Here is a tiny trained network, its code and every weight. The questions are about switching its units off for an input and a class, where a switched-off unit gives its printed mean instead of its output.

import numpy as np


def w(rows, s, z=0):
    codes = np.array(rows[::2]) - 128.0
    scale = np.full(codes.shape[1], s)
    scale[-1] = z or s
    return codes * scale


def f(y):
    return np.maximum(y, 0)


def log_softmax(a):
    a = a - a.max(-1, keepdims=True)
    return a - np.log(np.exp(a).sum(-1, keepdims=True))


def net(x, mask):
    res = np.array(x, float).reshape(1, 5) / 4 @ E
    y = f(res @ A[0][:, :-1].T + A[0][:, -1])
    res = res + np.where(mask, y, B[0][:, -1]) @ B[0][:, :-1]
    return log_softmax(res[-1] @ U[:, :-1].T + U[:, -1])


A, B = {}, {}
E = w([
[251,25,161,35],'x0',
[123,135,255,129],'x1',
[138,122,139,134],'x2',
[103,147,123,109],'x3',
[27,199,105,58],'x4',
],0.008)
A[0] = w([
[136,112,137,64,104],'neuron 0',
[136,82,130,95,92],'neuron 1',
[129,121,43,145,196],'neuron 2',
[128,20,102,66,103],'neuron 3',
[116,107,75,97,108],'neuron 4',
[74,115,152,191,98],'neuron 5',
[126,103,74,131,95],'neuron 6',
[119,178,145,78,154],'neuron 7',
[198,68,64,68,97],'neuron 8',
[98,153,103,175,65],'neuron 9',
[103,38,49,145,162],'neuron 10',
[134,74,10,69,140],'neuron 11',
[220,164,176,164,199],'neuron 12',
[132,168,109,85,163],'neuron 13',
[148,94,119,44,30],'neuron 14',
[179,215,87,142,71],'neuron 15',
[198,72,130,210,254],'neuron 16',
[196,144,80,60,132],'neuron 17',
[92,158,132,134,77],'neuron 18',
[106,127,97,151,67],'neuron 19',
[105,188,118,150,72],'neuron 20',
[118,195,100,166,227],'neuron 21',
],0.012,0.0036)
B[0] = w([
[97,69,35,101,174],'neuron 0',
[12,94,65,154,173],'neuron 1',
[160,120,169,31,206],'neuron 2',
[27,66,108,102,220],'neuron 3',
[176,165,190,163,168],'neuron 4',
[16,69,129,142,174],'neuron 5',
[161,151,254,148,161],'neuron 6',
[149,181,165,87,178],'neuron 7',
[45,127,123,159,242],'neuron 8',
[51,70,135,176,179],'neuron 9',
[189,167,238,32,198],'neuron 10',
[106,115,195,70,228],'neuron 11',
[99,180,138,14,211],'neuron 12',
[165,167,176,61,174],'neuron 13',
[95,75,93,170,186],'neuron 14',
[80,29,210,192,155],'neuron 15',
[56,196,93,30,255],'neuron 16',
[119,128,112,128,202],'neuron 17',
[142,125,72,166,169],'neuron 18',
[88,94,142,147,153],'neuron 19',
[103,49,109,154,185],'neuron 20',
[44,138,121,85,218],'neuron 21',
],0.0052,0.0094)
U = w([
[89,11,103,154,151],'0',
[124,115,143,107,237],'1',
[135,96,236,114,114],'2',
[128,131,97,105,225],'3',
[118,175,102,85,82],'4',
[174,126,44,145,47],'5',
[175,48,117,188,2],'6',
],0.012,0.0042)

Each question gives the input, the list of numbers given to net, and the class t.
The units are the neurons (one row each of A and B). Each row of codes is followed by its name. A weight is (code - 128) times the scale printed after its matrix; where a second scale follows, it is the last column's (A, B and U).
mask holds one flag per neuron, in row order. A switched-off neuron (its flag False) gives its mean, the last column of its row in B, instead of its output. The means were averaged over made-up inputs and are rounded, as every weight is.
A unit's drop is (log p(t) with every unit on - log p(t) with that unit switched off) / (log p(t) with every unit on - log p(t) with every unit switched off).
The circuit of an input: a set's keep is (log p(t) with only the set's units on - log p(t) with every unit switched off) / (log p(t) with every unit on - log p(t) with every unit switched off). Starting from the 12 units with the biggest drops (on a tie, the unit counted first), units are removed one at a time, each time the one whose removal leaves the highest keep (on an exact tie, the one counted first), for as long as the keep stays at least 0.8.
units of the circuit, in order: the units of the circuit, biggest drop first
most important unit: the unit with the biggest drop
top k neurons: the k neurons with the biggest drops, biggest first
drop when u is switched off: that unit's drop, to one decimal
input [-5,3,-5,4,4], class 0: units of the circuit, in order	[neuron 20; neuron 16; neuron 10]
input [-1,-2,-2,-3,-8], class 4: units of the circuit, in order	[neuron 16; neuron 12]
input [-4,-8,-3,-2,-8], class 2: most important unit	neuron 10
input [-8,-5,3,-5,-2], class 0: units of the circuit, in order	[neuron 9; neuron 15]
input [8,8,-6,4,2], class 0: units of the circuit, in order	[neuron 0; neuron 14; neuron 1]
input [6,-8,-6,-7,1], class 2: units of the circuit, in order	[neuron 10; neuron 11]
input [-8,-7,-8,6,-1], class 0: units of the circuit, in order	[neuron 9; neuron 15]
input [3,-2,-1,-7,-8], class 4: units of the circuit, in order	[neuron 16; neuron 12]
input [2,-4,-4,4,-5], class 4: units of the circuit, in order	[neuron 16; neuron 20]
input [-8,-3,-7,7,8], class 0: top 2 neurons	[neuron 20; neuron 9]
input [1,6,1,1,-8], class 4: units of the circuit, in order	[neuron 16; neuron 12; neuron 11]
input [4,-7,-3,-1,-4], class 2: top 3 neurons	[neuron 10; neuron 11; neuron 6]
input [4,1,4,-5,-4], class 3: top 2 neurons	[neuron 16; neuron 12]
input [-1,3,2,-4,-5], class 4: most important unit	neuron 16
input [-6,-4,0,-4,1], class 0: drop when neuron 2 is switched off	-0.1
input [-1,3,0,-3,-8], class 4: drop when neuron 16 is switched off	0.4
input [-6,-8,2,2,7], class 2: drop when neuron 4 is switched off	0.1
input [6,6,-5,-6,-8], class 4: drop when neuron 16 is switched off	0.5
